Below is a small trained network, with its code and all its weights. Each question gives an input and a class and asks what happens when units are switched off, that is, made to give their printed mean instead of their output.

import numpy as np


def w(rows, s, z=0):
    codes = np.array(rows[::2]) - 128.0
    scale = np.full(codes.shape[1], s)
    scale[-1] = z or s
    return codes * scale


def f(y):
    return np.maximum(y, 0)


def log_softmax(a):
    a = a - a.max(-1, keepdims=True)
    return a - np.log(np.exp(a).sum(-1, keepdims=True))


def net(x, mask):
    res = np.array(x, float).reshape(1, 8) / 4 @ E
    y = f(res @ A[0][:, :-1].T + A[0][:, -1])
    res = res + np.where(mask, y, B[0][:, -1]) @ B[0][:, :-1]
    return log_softmax(res[-1] @ U[:, :-1].T + U[:, -1])


A, B = {}, {}
E = w([
[206,39,130,18,82],'x0',
[120,122,126,129,129],'x1',
[131,130,128,128,129],'x2',
[71,215,81,46,47],'x3',
[180,102,1,197,27],'x4',
[127,127,124,127,131],'x5',
[126,128,127,127,129],'x6',
[123,125,129,129,125],'x7',
],0.013)
A[0] = w([
[78,182,140,55,154,148],'neuron 1',
[118,53,166,106,184,144],'neuron 2',
[121,89,183,70,120,128],'neuron 3',
[145,124,223,213,225,255],'neuron 4',
[182,70,77,61,69,94],'neuron 5',
[58,194,136,139,180,169],'neuron 6',
[102,176,76,151,88,109],'neuron 7',
[78,153,72,67,96,124],'neuron 8',
[132,137,159,34,150,153],'neuron 9',
[197,131,88,122,28,96],'neuron 10',
[144,178,63,74,103,104],'neuron 11',
[87,210,145,107,115,152],'neuron 12',
[149,74,145,65,145,132],'neuron 13',
[155,121,54,248,76,175],'neuron 14',
[173,12,129,139,96,122],'neuron 15',
],0.013,0.0096)
B[0] = w([
[108,85,218,160,75,188],'neuron 1',
[192,166,145,94,175,188],'neuron 2',
[199,206,109,92,113,176],'neuron 3',
[119,148,102,133,255,250],'neuron 4',
[56,102,166,25,216,208],'neuron 5',
[46,97,169,186,117,196],'neuron 6',
[75,206,70,162,101,176],'neuron 7',
[73,194,133,92,126,182],'neuron 8',
[148,209,187,93,68,189],'neuron 9',
[70,113,98,107,186,204],'neuron 10',
[54,164,112,77,135,176],'neuron 11',
[64,147,164,163,88,180],'neuron 12',
[192,162,125,64,92,181],'neuron 13',
[154,71,25,158,115,238],'neuron 14',
[194,58,130,75,158,202],'neuron 15',
],0.01,0.024)
U = w([
[33,141,157,80,233,226],'0',
[214,161,174,86,155,166],'1',
[54,141,229,175,84,144],'2',
[114,163,201,47,43,113],'3',
[167,80,69,221,143,189],'4',
[163,11,138,68,140,36],'5',
[55,169,72,148,58,3],'6',
],0.012,0.0026)

Each question gives the input, the list of numbers given to net, and the class t.
The units are the neurons (one row each of A and B). Each row of codes is followed by its name. A weight is (code - 128) times the scale printed after its matrix; where a second scale follows, it is the last column's (A, B and U).
mask holds one flag per neuron, in row order. A switched-off neuron (its flag False) gives its mean, the last column of its row in B, instead of its output. The means were averaged over made-up inputs and are rounded, as every weight is.
A unit's drop is (log p(t) with every unit on - log p(t) with that unit switched off) / (log p(t) with every unit on - log p(t) with every unit switched off).
The circuit of an input: a set's keep is (log p(t) with only the set's units on - log p(t) with every unit switched off) / (log p(t) with every unit on - log p(t) with every unit switched off). Starting from the 12 units with the biggest drops (on a tie, the unit counted first), units are removed one at a time, each time the one whose removal leaves the highest keep (on an exact tie, the one counted first), for as long as the keep stays at least 0.8.
circuit, biggest first: the units of the circuit, biggest drop first
k most important neurons: the k neurons with the biggest drops, biggest first
drop of u: that unit's drop, to one decimal
input [5,-7,7,3,-1,-8,-7,0], class 3: circuit, biggest first : (neuron 4)
input [5,2,3,8,0,-4,-2,-5], class 3: 3 most important neurons : (neuron 4; neuron 9; neuron 1)
input [0,2,1,4,5,-6,5,-5], class 6: 3 most important neurons : (neuron 4; neuron 7; neuron 14)
input [5,0,3,2,8,3,5,-4], class 0: 2 most important neurons : (neuron 5; neuron 10)
input [8,2,-6,0,1,-7,6,7], class 5: 3 most important neurons : (neuron 15; neuron 4; neuron 5)
input [-6,-8,5,1,-8,6,-1,-7], class 2: 2 most important neurons : (neuron 1; neuron 6)
input [2,-4,1,0,4,3,6,-1], class 5: 2 most important neurons : (neuron 4; neuron 14)
input [-6,-8,8,1,-7,7,-8,4], class 2: 4 most important neurons : (neuron 1; neuron 6; neuron 5; neuron 12)
input [4,8,5,-4,1,-2,-2,-8], class 5: 2 most important neurons : (neuron 15; neuron 9)
input [-5,4,5,8,0,-3,8,3], class 2: drop of neuron 14 : 0.1
input [-5,0,-8,0,5,-8,-2,-2], class 4: drop of neuron 14 : 0.4
input [3,-8,6,0,1,1,3,-1], class 5: drop of neuron 7 : 0.2
input [4,-5,-5,8,8,4,2,3], class 0: drop of neuron 5 : 1.5
input [5,6,6,5,7,-6,-5,5], class 0: circuit, biggest first : (neuron 5)
input [4,-7,6,0,2,-2,1,7], class 5: 2 most important neurons : (neuron 4; neuron 15)
